a =
8538  7082  6112  6739  6864  8231  7055  6005  8039  6543  7154  6612  6050  5905  5525
4841  3916  6244  7821  8638  6265  5240  3555  5422  6988  6216  5228  4663  5586  4554
5707  5177  5812  6517  7278  7649  6184  6086  7464  8629  8426  7740  7015  6331  5084
8771  9425  7837  8421  7483  5712  4265  6347  6237  5679  8830  8429  9296  6641  8065
6353  6908  6949  5658  8011  9317  7625  6805  6913  6873  7860  8045  8239  8632  7871
6824  7285  7597  8027  6859  7396  7137  7446  6422  4657  3911  4195  5714  6188  5056
6194  6164  5816  6796  6867  6552  6318  8398  9645  9664  7763  7508  5676  7370  9671
9431  9305  8632  8959  6301  7513  7137  6395  7504  7146  7164  7751  5735  4440  4352
6730  7201  8891  8220  8171  7818  7369  7397  8618  8380  6379  6203  3485  6223  8149
5410  4702  4222  5957  6696  4534  3629  6172  4037  5071  3756  3989  3492  4749  5826
8651  5648  4619  3661  2633  4009  4673  6901  7568  7036  6695  6627  6741  4977  8683
5814  6062  5588  6498  7439  5691  5552  7632  4609  5084  3793  3738  6411  9043  6674
8608  8676  9075  8005  6333  6355  6018  4139  6297  7625  6468  5137  5623  5650  5158
8436  8356  7968  7331  6314  6732  5517  8459  7886  6662  6498  7317  8324  7285  8392
5154  5098  6255  5713  6416  7351  6310  6931  7354  6486  7398  7231  6772  5676  7778
a[0, 0] = 8538
a[12, 14] = 5158
a[-10, -10] = 7396
a[-9, -2] = 7370
a[-6, -1] = 5826
a[-2, -3] = 8324
a[8] = [6730, 7201, 8891, 8220, 8171, 7818, 7369, 7397, 8618, 8380, 6379, 6203, 3485, 6223, 8149]
a[9, 9] = 5071
a[-5, 9] = 7036
a[-5] = [8651, 5648, 4619, 3661, 2633, 4009, 4673, 6901, 7568, 7036, 6695, 6627, 6741, 4977, 8683]
a[9, 2] = 4222
a[6, -15] = 6194
a[2, 2] = 5812
a[7] = [9431, 9305, 8632, 8959, 6301, 7513, 7137, 6395, 7504, 7146, 7164, 7751, 5735, 4440, 4352]
a[8, -9] = 7369
a[-6, -2] = 4749
a[13, 6] = 5517
a[-7, -3] = 3485
a[-14, 12] = 4663
a[-12] = [8771, 9425, 7837, 8421, 7483, 5712, 4265, 6347, 6237, 5679, 8830, 8429, 9296, 6641, 8065]
a[2, -3] = 7015
a[-5, -10] = 4009
a[-3, -8] = 4139
a[-1, 14] = 7778
a[-6, 10] = 3756
a[:, 2] = [6112, 6244, 5812, 7837, 6949, 7597, 5816, 8632, 8891, 4222, 4619, 5588, 9075, 7968, 6255]
a[6, 9] = 9664
a[-5, -8] = 6901
a[:, -1] = [5525, 4554, 5084, 8065, 7871, 5056, 9671, 4352, 8149, 5826, 8683, 6674, 5158, 8392, 7778]
a[-12, -11] = 7483
a[4, -6] = 6873
a[-6, 7] = 6172
a[-5, 6] = 4673
a[0, -14] = 7082
a[0, -5] = 7154
a[-10, -4] = 4195

X =
[[-.16, -.25, -.15, -.04, -.08, -.16, -.19, -.27, .35, -.03, -.08, .02, .12, .37, .51, -.01],
[.34, -.49, -.12, -.21, .66, -.45, -.30, -.28, -.18, -.35, -.03, .19, -.41, -.10, -.33, .42],
[.37, -.03, .33, -.12, -.19, -.01, .17, -.08, .01, .03, .26, .09, -.38, .29, -.19, .00],
[.14, -.23, .07, .28, .66, -.12, .07, .07, .08, -.06, .10, .12, .25, .15, -.04, -.32],
[.23, .12, .45, .20, -.25, -.13, -.18, -.17, .03, .27, -.02, .41, .26, .36, -.28, .45],
[.18, .04, .07, .29, .33, -.12, .10, .24, -.16, .02, .41, -.10, -.08, .09, .07, -.24],
[.15, -.03, .18, -.09, -.11, -.14, -.20, -.07, .35, .27, -.08, .18, .10, .44, -.03, .24],
[.12, -.49, .09, .23, .10, -.45, .13, -.09, -.18, .20, .12, .41, .26, .05, .18, -.09],
[.17, -.17, .26, .01, -.02, .11, .27, -.38, .19, -.02, .08, -.01, -.32, .12, .06, -.32],
[.37, .03, .45, -.10, -.09, .05, .11, -.11, .13, .26, .09, .25, -.23, .39, -.33, .10],
[-.16, .32, .18, .29, -.08, -.01, -.47, -.31, .00, -.14, .41, .12, -.12, .07, .44, .49],
[-.11, -.35, .11, .05, -.25, .11, .27, -.38, .10, -.32, .11, .20, -.31, -.10, .51, -.32],
[.27, -.09, -.15, -.21, .07, -.16, .02, .24, .30, .14, .11, -.10, -.37, .44, .05, -.04],
[-.09, .32, .07, .05, .30, .06, -.47, -.30, .06, -.35, .21, .09, -.41, .00, .15, .49]]
X[0, 0]	-.16
X[13]	[-.09, .32, .07, .05, .30, .06, -.47, -.30, .06, -.35, .21, .09, -.41, .00, .15, .49]
X[:, 9]	[-.03, -.35, .03, -.06, .27, .02, .27, .20, -.02, .26, -.14, -.32, .14, -.35]
X[3]	[.14, -.23, .07, .28, .66, -.12, .07, .07, .08, -.06, .10, .12, .25, .15, -.04, -.32]
X[12, 9]	.14
X[7, 6]	.13
X[5, 4]	.33
X[11, 15]	-.32
X[9]	[.37, .03, .45, -.10, -.09, .05, .11, -.11, .13, .26, .09, .25, -.23, .39, -.33, .10]
X[12, 10]	.11
X[5, 14]	.07
X[4, 4]	-.25
X[10, 15]	.49
X[12, 6]	.02
X[3, 9]	-.06
X[10, 12]	-.12
X[10, 6]	-.47
X[6, 12]	.10
X[13, 1]	.32
X[12, 12]	-.37
X[12, 13]	.44
X[11, 6]	.27
X[3, 2]	.07
X[:, 11]	[.02, .19, .09, .12, .41, -.10, .18, .41, -.01, .25, .12, .20, -.10, .09]
X[0, 6]	-.19
X[13, 7]	-.30
X[5, 12]	-.08
X[:, 14]	[.51, -.33, -.19, -.04, -.28, .07, -.03, .18, .06, -.33, .44, .51, .05, .15]
X[9, 13]	.39
X[1]	[.34, -.49, -.12, -.21, .66, -.45, -.30, -.28, -.18, -.35, -.03, .19, -.41, -.10, -.33, .42]
X[6, 6]	-.20
X[12, 1]	-.09
X[:, 5]	[-.16, -.45, -.01, -.12, -.13, -.12, -.14, -.45, .11, .05, -.01, .11, -.16, .06]
X[1, 9]	-.35
X[:, 10]	[-.08, -.03, .26, .10, -.02, .41, -.08, .12, .08, .09, .41, .11, .11, .21]
X[:, 2]	[-.15, -.12, .33, .07, .45, .07, .18, .09, .26, .45, .18, .11, -.15, .07]
